Here is a tiny trained network, its code and every weight. The questions are about switching its units off for an input and a target symbol, where a switched-off unit gives its printed mean instead of its output.

import numpy as np


def w(rows, s, z=0):
    codes = np.array(rows[::2]) - 128.0
    scale = np.full(codes.shape[1], s)
    scale[-1] = z or s
    return codes * scale


def norm(h):
    return h / np.sqrt((h * h).mean(-1, keepdims=True) + 1e-5)


def f(y):
    return y / 2 * (1 + np.tanh(0.7978845608 * (y + 0.044715 * y**3)))


def softmax(a):
    e = np.exp(a - a.max(-1, keepdims=True))
    return e / e.sum(-1, keepdims=True)


def log_softmax(a):
    a = a - a.max(-1, keepdims=True)
    return a - np.log(np.exp(a).sum(-1, keepdims=True))


def net(x, mask):
    ids = ['αβδεθλσψ'.index(c) for c in x.split()]
    T = len(ids)
    res = E[ids] + P[:T]
    r = norm(res)
    for j in range(2):
        rows = slice(4 * j, 4 * j + 4)
        q, k, v = (r @ M[0][rows].T for M in (Q, K, V))
        z = softmax(np.where(np.tri(T) > 0, q @ k.T / 4**0.5, -1e9)) @ v
        o = O[0][rows]
        res = res + np.where(mask[j], z, o[:, -1]) @ o[:, :-1]
    y = f(norm(res) @ A[0][:, :-1].T + A[0][:, -1])
    res = res + np.where(mask[2:18], y, B[0][:, -1]) @ B[0][:, :-1]
    return log_softmax(norm(res)[-1] @ U[:, :-1].T + U[:, -1])


Q, K, V, O, A, B = {}, {}, {}, {}, {}, {}
E = w([
[131,101,166,140,98,115,249,163,128,72],'α',
[175,120,89,91,61,117,40,166,181,50],'β',
[118,211,55,133,159,164,152,198,171,104],'δ',
[135,149,69,190,219,222,161,91,53,166],'ε',
[145,134,65,167,32,163,136,171,164,245],'θ',
[199,46,120,95,88,98,102,44,98,139],'λ',
[78,61,208,122,151,127,120,146,203,172],'σ',
[109,128,126,1,187,88,193,95,177,218],'ψ',
],0.0068)
P = w([
[85,168,113,174,101,111,127,59,125,87],'0',
[128,107,33,126,112,181,157,99,158,92],'1',
[157,116,129,127,129,207,133,102,149,78],'2',
[207,167,201,177,209,65,136,146,147,156],'3',
[162,104,33,115,151,166,152,82,156,60],'4',
[66,90,80,171,125,42,100,132,95,123],'5',
[173,155,183,155,191,68,124,158,96,152],'6',
[140,117,64,119,126,184,153,128,168,98],'7',
[163,205,204,114,97,209,122,79,132,100],'8',
[172,131,184,142,180,72,108,191,62,156],'9',
[139,114,69,106,125,181,148,115,189,52],'10',
[99,53,17,178,98,108,159,169,93,102],'11',
[165,115,175,120,165,101,114,254,22,168],'12',
],0.008)
Q[0] = w([
[128,130,114,126,76,139,104,101,151,103],'H0',
[209,221,183,124,145,199,115,127,143,134],'H0',
[145,97,140,73,132,215,173,89,186,79],'H0',
[91,75,12,137,106,192,158,109,152,86],'H0',
[113,89,91,151,135,51,144,171,84,151],'H1',
[143,167,213,157,154,64,87,166,71,151],'H1',
[23,57,77,149,104,90,107,120,140,145],'H1',
[92,156,132,116,117,154,114,97,122,81],'H1',
],0.011)
K[0] = w([
[156,116,100,145,78,101,100,85,184,97],'H0',
[105,119,58,177,157,35,100,184,91,157],'H0',
[54,152,111,169,130,32,157,52,163,105],'H0',
[101,225,144,176,102,177,120,36,165,95],'H0',
[159,151,165,85,120,203,146,142,81,128],'H1',
[175,45,122,79,178,146,112,254,72,156],'H1',
[152,143,174,113,108,201,127,92,178,116],'H1',
[97,87,95,141,131,120,146,97,156,80],'H1',
],0.0098)
V[0] = w([
[86,191,120,157,51,137,90,223,203,149],'H0',
[96,180,109,144,185,180,167,169,95,153],'H0',
[156,80,122,201,87,194,124,80,66,173],'H0',
[116,106,175,157,68,103,254,129,129,143],'H0',
[149,130,133,168,118,120,169,169,74,43],'H1',
[236,152,58,80,101,103,130,117,82,146],'H1',
[110,111,163,161,143,95,103,163,121,83],'H1',
[112,158,94,73,143,109,197,146,130,107],'H1',
],0.0086)
O[0] = w([
[108,227,86,145,151,37,61,183,192,116,43],'H0',
[26,237,192,180,113,163,179,18,187,110,89],'H0',
[231,159,185,163,94,165,71,82,134,169,12],'H0',
[165,168,161,152,2,55,238,196,87,134,252],'H0',
[225,92,115,198,134,37,182,55,180,65,94],'H1',
[198,166,39,72,165,190,155,104,146,113,196],'H1',
[122,49,102,208,113,71,111,142,149,126,58],'H1',
[92,139,53,105,94,112,189,95,89,81,247],'H1',
],0.007,0.002)
A[0] = w([
[169,134,173,179,48,137,43,121,140,64,143],'N0',
[151,113,106,203,173,170,149,166,46,168,134],'N1',
[214,86,131,118,135,159,132,140,86,181,77],'N2',
[114,148,118,25,129,168,58,128,161,112,104],'N3',
[16,73,248,206,129,79,29,221,51,161,48],'N4',
[2,205,88,157,181,59,148,67,216,63,70],'N5',
[108,129,205,194,141,204,138,21,154,164,61],'N6',
[22,142,128,56,62,211,155,152,54,74,100],'N7',
[94,17,135,119,162,96,136,131,110,79,111],'N8',
[107,91,108,148,25,196,82,143,142,29,159],'N9',
[189,251,153,129,76,133,83,201,206,214,65],'N10',
[95,79,141,116,124,101,97,67,77,121,125],'N11',
[209,142,144,126,183,175,165,40,89,92,141],'N12',
[125,114,213,178,101,180,167,90,100,52,114],'N13',
[164,49,63,106,248,69,29,188,182,71,2],'N14',
[77,141,24,202,83,125,132,134,140,173,158],'N15',
],0.0068,0.0079)
B[0] = w([
[109,142,122,115,163,126,174,130,102,155,158],'N0',
[153,127,152,88,98,144,117,125,175,80,160],'N1',
[142,101,148,111,140,182,109,142,129,107,153],'N2',
[140,128,160,195,100,73,165,112,119,158,156],'N3',
[20,114,153,173,104,129,61,213,115,148,155],'N4',
[132,100,197,82,137,156,102,125,162,2,189],'N5',
[84,192,119,171,124,153,124,89,171,158,149],'N6',
[92,137,80,62,199,130,225,67,61,191,254],'N7',
[122,175,116,129,115,120,110,150,140,173,157],'N8',
[81,134,127,120,166,146,161,113,102,139,167],'N9',
[168,217,149,93,144,106,76,123,74,140,165],'N10',
[141,153,121,99,122,159,131,147,143,150,131],'N11',
[96,91,129,151,56,183,94,158,151,151,195],'N12',
[130,151,80,160,104,95,132,107,169,171,161],'N13',
[122,105,1,178,187,92,120,95,166,143,204],'N14',
[137,119,180,88,135,113,130,110,134,73,184],'N15',
],0.0097,0.0056)
U = w([
[178,108,129,192,75,45,209,148,136,107,3],'α',
[137,91,18,174,219,82,75,141,176,135,178],'β',
[87,128,184,93,174,125,104,103,182,3,185],'δ',
[85,170,120,204,106,191,117,57,207,163,38],'ε',
[185,250,140,102,149,84,70,158,108,148,115],'θ',
[199,55,136,102,105,209,88,177,123,126,126],'λ',
[22,102,153,170,118,104,74,229,123,158,196],'σ',
[61,128,109,79,202,139,196,116,52,153,153],'ψ',
],0.0054,0.00058)

Each question gives the input, a string of symbols that net reads in full, and the target symbol t.
The units are the heads (4 rows each of Q, K, V and O) and the neurons (one row each of A and B). Each row of codes is followed by its name. A weight is (code - 128) times the scale printed after its matrix; where a second scale follows, it is the last column's (O, A, B and U).
mask holds one flag per unit, heads first, then neurons. A switched-off unit (its flag False) gives its mean, the last column of its rows in O or B, instead of its output. The means were averaged over made-up inputs and are rounded, as every weight is.
A unit's drop is (log p(t) with every unit on - log p(t) with that unit switched off) / (log p(t) with every unit on - log p(t) with every unit switched off).
The circuit of an input: a set's keep is (log p(t) with only the set's units on - log p(t) with every unit switched off) / (log p(t) with every unit on - log p(t) with every unit switched off). Starting from the 12 units with the biggest drops (on a tie, the unit counted first), units are removed one at a time, each time the one whose removal leaves the highest keep (on an exact tie, the one counted first), for as long as the keep stays at least 0.8.
units of the circuit, in order: the units of the circuit, biggest drop first
most important unit: the unit with the biggest drop
which heads matter: for each layer, one digit per head in row order, 1 if its drop is at least 0.15 and else 0, layers parted by /
drop when u is switched off: that unit's drop, to one decimal
input θ σ σ ε ε, target θ: which heads matter => 10
input β ψ δ, target β: which heads matter => 10
input λ β α λ ψ ψ, target α: units of the circuit, in order => H0, H1
input σ ψ δ λ σ δ δ α β λ α θ λ, target λ: which heads matter => 00
input ψ α ψ λ λ α ψ σ δ, target α: units of the circuit, in order => H1
input δ σ ψ δ ψ α θ β θ δ, target δ: units of the circuit, in order => H0, N5
input δ σ β α δ ε σ, target σ: which heads matter => 00
input δ ε β θ ε α β ψ, target δ: units of the circuit, in order => H0, N5
input ε ε λ ψ λ σ ψ ψ β, target σ: which heads matter => 01
input ψ θ δ θ λ θ λ β ψ, target θ: which heads matter => 10
input α ψ λ σ λ β λ δ α β δ, target α: which heads matter => 11
input θ ε σ, target θ: which heads matter => 10
input β ε δ ψ α θ λ α σ θ ψ, target β: which heads matter => 10
input σ α α θ δ θ λ θ λ, target θ: units of the circuit, in order => H0
input β λ α λ ε, target β: which heads matter => 10
input ψ σ λ θ, target θ: which heads matter => 00
input ε λ λ β λ σ, target λ: which heads matter => 10
input α ψ ψ β β ψ ψ ψ λ ε α α θ, target θ: units of the circuit, in order => H0, N10
input σ σ ε ψ θ θ δ θ λ α ε, target σ: which heads matter => 01
input λ ε ε λ ε α θ λ λ λ ψ ε, target λ: most important unit => H0
input δ σ β, target δ: drop when H0 is switched off => 2.5
input λ ε ε δ β α, target ε: drop when N15 is switched off => 0.0
input ε θ λ θ β ψ λ β, target ε: drop when H0 is switched off => 1.2
